Here is a tiny trained network, its code and every weight. The questions are about switching its units off for an input and a class, where a switched-off unit gives its printed mean instead of its output.

import numpy as np


def w(rows, s, z=0):
    codes = np.array(rows[::2]) - 128.0
    scale = np.full(codes.shape[1], s)
    scale[-1] = z or s
    return codes * scale


def f(y):
    return np.maximum(y, 0)


def log_softmax(a):
    a = a - a.max(-1, keepdims=True)
    return a - np.log(np.exp(a).sum(-1, keepdims=True))


def net(x, mask):
    res = np.array(x, float).reshape(1, 6) / 4 @ E
    y = f(res @ A[0][:, :-1].T + A[0][:, -1])
    res = res + np.where(mask, y, B[0][:, -1]) @ B[0][:, :-1]
    return log_softmax(res[-1] @ U[:, :-1].T + U[:, -1])


A, B = {}, {}
E = w([
[179,145,114],'x0',
[54,31,83],'x1',
[86,122,142],'x2',
[167,133,113],'x3',
[138,229,52],'x4',
[255,147,76],'x5',
],0.0071)
A[0] = w([
[111,171,95,48],'N1',
[82,202,23,60],'N2',
[89,111,100,124],'N3',
[109,142,132,64],'N4',
[116,210,91,9],'N5',
[77,254,79,52],'N6',
[146,227,187,190],'N7',
[74,253,48,49],'N8',
[149,161,188,108],'N9',
[121,27,58,219],'N10',
[26,70,221,250],'N11',
[84,116,121,98],'N12',
[152,61,224,83],'N13',
[142,218,183,177],'N14',
[147,48,159,69],'N15',
],0.009,0.0023)
B[0] = w([
[205,47,189,148],'N1',
[223,22,182,185],'N2',
[88,132,102,155],'N3',
[131,59,73,133],'N4',
[170,86,145,168],'N5',
[205,66,168,195],'N6',
[20,223,118,211],'N7',
[176,84,253,202],'N8',
[51,236,125,164],'N9',
[82,193,61,201],'N10',
[143,160,131,255],'N11',
[155,142,91,153],'N12',
[112,105,205,187],'N13',
[49,153,65,202],'N14',
[164,110,174,169],'N15',
],0.0056,0.0073)
U = w([
[140,177,3,254],'0',
[193,82,102,2],'1',
],0.011,0.0028)

Each question gives the input, the list of numbers given to net, and the class t.
The units are the neurons (one row each of A and B). Each row of codes is followed by its name. A weight is (code - 128) times the scale printed after its matrix; where a second scale follows, it is the last column's (A, B and U).
mask holds one flag per neuron, in row order. A switched-off neuron (its flag False) gives its mean, the last column of its row in B, instead of its output. The means were averaged over made-up inputs and are rounded, as every weight is.
A unit's drop is (log p(t) with every unit on - log p(t) with that unit switched off) / (log p(t) with every unit on - log p(t) with every unit switched off).
The circuit of an input: a set's keep is (log p(t) with only the set's units on - log p(t) with every unit switched off) / (log p(t) with every unit on - log p(t) with every unit switched off). Starting from the 12 units with the biggest drops (on a tie, the unit counted first), units are removed one at a time, each time the one whose removal leaves the highest keep (on an exact tie, the one counted first), for as long as the keep stays at least 0.8.
units of the circuit, in order: the units of the circuit, biggest drop first
top k neurons: the k neurons with the biggest drops, biggest first
drop of u: that unit's drop, to one decimal
input [1,8,-6,3,-7,2], class 0: units of the circuit, in order	(N10)
input [-2,6,0,0,8,-5], class 1: units of the circuit, in order	(N2; N8)
input [1,6,5,-6,-5,-8], class 0: units of the circuit, in order	(N10; N8)
input [3,7,-4,-4,-5,-5], class 0: top 3 neurons	(N10; N8; N2)
input [-5,1,4,7,5,7], class 1: top 2 neurons	(N2; N8)
input [-5,7,-3,-4,-6,1], class 0: top 4 neurons	(N10; N8; N2; N6)
input [4,2,4,-3,6,7], class 1: top 2 neurons	(N2; N8)
input [2,-8,6,2,-6,-4], class 0: drop of N7	0.1
input [8,-8,2,5,-6,6], class 0: drop of N1	0.0
input [4,-4,7,-5,8,5], class 1: drop of N6	0.1
input [5,8,-2,7,-5,0], class 0: top 3 neurons	(N10; N8; N2)
input [-8,6,7,-7,-4,-5], class 0: drop of N11	0.2
